Below are the code and all the weights of a small trained network. Each question names an input and a target symbol and asks about switching units off, where a switched-off unit gives its printed mean instead of its output.

import numpy as np


def w(rows, s, z=0):
    codes = np.array(rows[::2]) - 128.0
    scale = np.full(codes.shape[1], s)
    scale[-1] = z or s
    return codes * scale


def f(y):
    return np.maximum(y, 0)


def softmax(a):
    e = np.exp(a - a.max(-1, keepdims=True))
    return e / e.sum(-1, keepdims=True)


def log_softmax(a):
    a = a - a.max(-1, keepdims=True)
    return a - np.log(np.exp(a).sum(-1, keepdims=True))


def net(x, mask):
    ids = ['αβγδεζηλμξπστφψω'.index(c) for c in x.split()]
    T = len(ids)
    res = E[ids] + P[:T]
    u = 0
    for l in range(3):
        r = res
        for j in range(3):
            rows = slice(2 * j, 2 * j + 2)
            q, k, v = (r @ M[l][rows].T for M in (Q, K, V))
            z = softmax(np.where(np.tri(T) > 0, q @ k.T / 2**0.5, -1e9)) @ v
            o = O[l][rows]
            res = res + np.where(mask[u + j], z, o[:, -1]) @ o[:, :-1]
        u += 3
        y = f(res @ A[l][:, :-1].T + A[l][:, -1])
        res = res + np.where(mask[u : u + 4], y, B[l][:, -1]) @ B[l][:, :-1]
        u += 4
    return log_softmax(res[-1] @ U[:, :-1].T + U[:, -1])


Q, K, V, O, A, B = {}, {}, {}, {}, {}, {}
E = w([
[96,118,161,30],'α',
[80,61,115,165],'β',
[105,58,102,190],'γ',
[113,135,132,17],'δ',
[118,141,126,16],'ε',
[94,73,108,181],'ζ',
[111,66,110,196],'η',
[111,92,79,182],'λ',
[125,165,177,52],'μ',
[130,169,215,61],'ξ',
[62,114,109,168],'π',
[194,251,86,39],'σ',
[213,78,178,93],'τ',
[59,186,95,189],'φ',
[230,159,205,68],'ψ',
[6,192,71,132],'ω',
],0.014)
P = w([
[45,106,254,167],'0',
[70,137,229,152],'1',
[95,164,199,152],'2',
[123,182,167,155],'3',
[156,210,140,165],'4',
[175,224,99,167],'5',
[189,229,84,174],'6',
[203,243,68,174],'7',
],0.0076)
Q[0] = w([
[220,138,156,86],'L0H0',
[195,127,255,74],'L0H0',
[112,182,143,74],'L0H1',
[113,101,112,101],'L0H1',
[86,49,86,143],'L0H2',
[116,97,84,235],'L0H2',
],0.016)
K[0] = w([
[243,95,107,90],'L0H0',
[248,89,144,110],'L0H0',
[185,199,89,163],'L0H1',
[102,132,164,40],'L0H1',
[15,149,188,105],'L0H2',
[45,97,57,118],'L0H2',
],0.013)
V[0] = w([
[122,168,51,115],'L0H0',
[32,192,189,155],'L0H0',
[120,76,150,82],'L0H1',
[50,108,162,108],'L0H1',
[77,164,130,156],'L0H2',
[179,24,1,86],'L0H2',
],0.008)
O[0] = w([
[78,167,199,142,110],'L0H0',
[146,191,184,254,223],'L0H0',
[166,14,74,143,115],'L0H1',
[137,51,124,168,156],'L0H1',
[154,154,150,119,154],'L0H2',
[101,52,84,68,1],'L0H2',
],0.008,0.0077)
A[0] = w([
[180,113,42,202,243],'L0N0',
[108,55,253,2,125],'L0N1',
[189,189,133,199,254],'L0N2',
[77,144,141,101,200],'L0N3',
],0.0096,0.0059)
B[0] = w([
[46,177,169,74,173],'L0N0',
[150,187,2,89,139],'L0N1',
[72,57,135,83,251],'L0N2',
[197,132,110,174,146],'L0N3',
],0.0087,0.022)
Q[1] = w([
[251,72,109,210],'L1H0',
[103,152,157,150],'L1H0',
[138,61,112,62],'L1H1',
[61,119,155,60],'L1H1',
[125,201,193,82],'L1H2',
[163,120,98,85],'L1H2',
],0.014)
K[1] = w([
[247,99,100,68],'L1H0',
[121,198,140,132],'L1H0',
[160,98,228,140],'L1H1',
[15,74,196,71],'L1H1',
[74,170,80,129],'L1H2',
[112,165,114,127],'L1H2',
],0.015)
V[1] = w([
[40,123,148,58],'L1H0',
[120,179,89,193],'L1H0',
[182,154,78,245],'L1H1',
[139,228,93,216],'L1H1',
[164,64,194,2],'L1H2',
[20,199,11,78],'L1H2',
],0.0058)
O[1] = w([
[142,112,230,214,254],'L1H0',
[155,44,135,130,135],'L1H0',
[101,123,21,84,30],'L1H1',
[113,160,132,2,88],'L1H1',
[233,232,106,226,116],'L1H2',
[98,28,162,141,155],'L1H2',
],0.0046,0.0087)
A[1] = w([
[127,132,76,194,6],'L1N0',
[73,118,172,180,142],'L1N1',
[99,179,152,55,56],'L1N2',
[2,165,133,128,102],'L1N3',
],0.009,0.015)
B[1] = w([
[128,165,252,166,128],'L1N0',
[139,151,61,172,252],'L1N1',
[97,80,64,156,132],'L1N2',
[197,101,93,105,218],'L1N3',
],0.011,0.016)
Q[2] = w([
[70,119,104,176],'L2H0',
[58,85,75,78],'L2H0',
[117,94,105,170],'L2H1',
[214,139,118,135],'L2H1',
[154,249,155,86],'L2H2',
[108,28,103,118],'L2H2',
],0.014)
K[2] = w([
[39,174,93,155],'L2H0',
[105,156,86,184],'L2H0',
[196,175,71,172],'L2H1',
[90,229,226,33],'L2H1',
[252,132,190,11],'L2H2',
[145,70,81,207],'L2H2',
],0.011)
V[2] = w([
[219,116,146,74],'L2H0',
[175,50,177,154],'L2H0',
[134,93,88,160],'L2H1',
[101,56,196,74],'L2H1',
[194,2,249,123],'L2H2',
[252,104,33,143],'L2H2',
],0.0076)
O[2] = w([
[162,193,21,122,43],'L2H0',
[220,77,87,121,169],'L2H0',
[130,80,218,96,187],'L2H1',
[112,238,136,214,2],'L2H1',
[253,104,185,180,98],'L2H2',
[134,60,153,102,171],'L2H2',
],0.007,0.0059)
A[2] = w([
[198,2,116,143,112],'L2N0',
[108,171,161,198,91],'L2N1',
[92,110,83,213,7],'L2N2',
[71,88,127,138,1],'L2N3',
],0.009,0.0091)
B[2] = w([
[102,177,80,101,250],'L2N0',
[78,131,172,75,143],'L2N1',
[253,156,151,120,145],'L2N2',
[209,221,172,195,137],'L2N3',
],0.013,0.011)
U = w([
[96,126,66,254,253],'α',
[57,93,97,126,104],'β',
[99,106,123,116,63],'γ',
[120,113,131,123,68],'δ',
[131,112,130,117,114],'ε',
[127,118,133,129,54],'ζ',
[121,127,135,131,45],'η',
[132,117,144,123,120],'λ',
[118,111,179,152,140],'μ',
[111,108,195,163,161],'ξ',
[126,104,158,122,115],'π',
[74,207,126,133,56],'σ',
[157,142,74,79,48],'τ',
[125,104,162,86,181],'φ',
[190,154,133,165,131],'ψ',
[110,67,166,47,112],'ω',
],0.014,0.0038)

Each question gives the input, a string of symbols that net reads in full, and the target symbol t.
The units are the heads (2 rows each of Q, K, V and O) and the neurons (one row each of A and B). Each row of codes is followed by its name. A weight is (code - 128) times the scale printed after its matrix; where a second scale follows, it is the last column's (O, A, B and U).
mask holds one flag per unit, layer by layer, with each layer's heads first. A switched-off unit (its flag False) gives its mean, the last column of its rows in O or B, instead of its output. The means were averaged over made-up inputs and are rounded, as every weight is.
A unit's drop is (log p(t) with every unit on - log p(t) with that unit switched off) / (log p(t) with every unit on - log p(t) with every unit switched off).
The circuit of an input: a set's keep is (log p(t) with only the set's units on - log p(t) with every unit switched off) / (log p(t) with every unit on - log p(t) with every unit switched off). Starting from the 12 units with the biggest drops (on a tie, the unit counted first), units are removed one at a time, each time the one whose removal leaves the highest keep (on an exact tie, the one counted first), for as long as the keep stays at least 0.8.
units of the circuit, in order: the units of the circuit, biggest drop first
k most important neurons: the k neurons with the biggest drops, biggest first
k most important neurons of layer l: the k neurons of layer l with the biggest drops, biggest first
input δ ξ π ξ α ω η σ, target ω: 2 most important neurons of layer 1 -> (L1N2, L1N1)
input μ λ φ γ μ σ λ δ, target σ: units of the circuit, in order -> (L0H1, L2H2)
input τ δ τ β ζ ω γ ψ, target ω: units of the circuit, in order -> (L1H2, L1N1)
input ψ η ξ τ ω ε ω, target β: units of the circuit, in order -> (L1H2, L2H2)
input λ α λ σ ζ μ, target σ: units of the circuit, in order -> (L0H1, L2H2)
input π σ λ μ, target σ: 3 most important neurons of layer 0 -> (L0N2, L0N1, L0N3)
input ξ μ τ φ λ τ ε ξ, target τ: units of the circuit, in order -> (L0H0, L2H0)
input μ ξ ε ψ δ, target ψ: 3 most important neurons -> (L1N1, L0N2, L0N0)
input π α ξ μ μ λ ξ μ, target ξ: 2 most important neurons -> (L1N3, L0N0)
input ω γ ψ ε, target ψ: units of the circuit, in order -> (L0N2, L2H2)
input η τ λ ζ σ ζ ω δ, target ω: units of the circuit, in order -> (L1H2, L0H0)
input σ ε ε λ ψ η ψ σ, target ψ: 2 most important neurons -> (L0N0, L1N1)
input η γ σ, target σ: units of the circuit, in order -> (L2H2, L0H1)
input ζ λ ε β λ, target β: 3 most important neurons -> (L1N3, L1N1, L0N2)
input α λ σ, target σ: units of the circuit, in order -> (L2H1)
input ε ξ σ τ μ α, target τ: 2 most important neurons -> (L0N0, L0N2)
input η ω η ξ, target ω: 2 most important neurons -> (L1N1, L1N3)
input φ ξ λ ε σ ξ, target σ: units of the circuit, in order -> (L0H1, L2H2)
input ω ε ξ φ ε φ τ, target ω: units of the circuit, in order -> (L1N3, L1N1, L1H2, L2H2)
input ε α π β δ σ δ, target σ: 2 most important neurons -> (L1N3, L0N2)
input λ τ α, target τ: units of the circuit, in order -> (L0H0, L0N1)
input λ λ β ω ε ω λ μ, target ω: 2 most important neurons of layer 1 -> (L1N3, L1N1)
input λ ω ω ω λ ω μ ξ, target ω: units of the circuit, in order -> (L1H2, L0H0)
input β π τ ζ ψ ζ ξ, target ψ: most important neuron -> (L1N1)
input σ ε φ ε ψ ψ λ α, target ψ: 2 most important neurons of layer 0 -> (L0N2, L0N0)
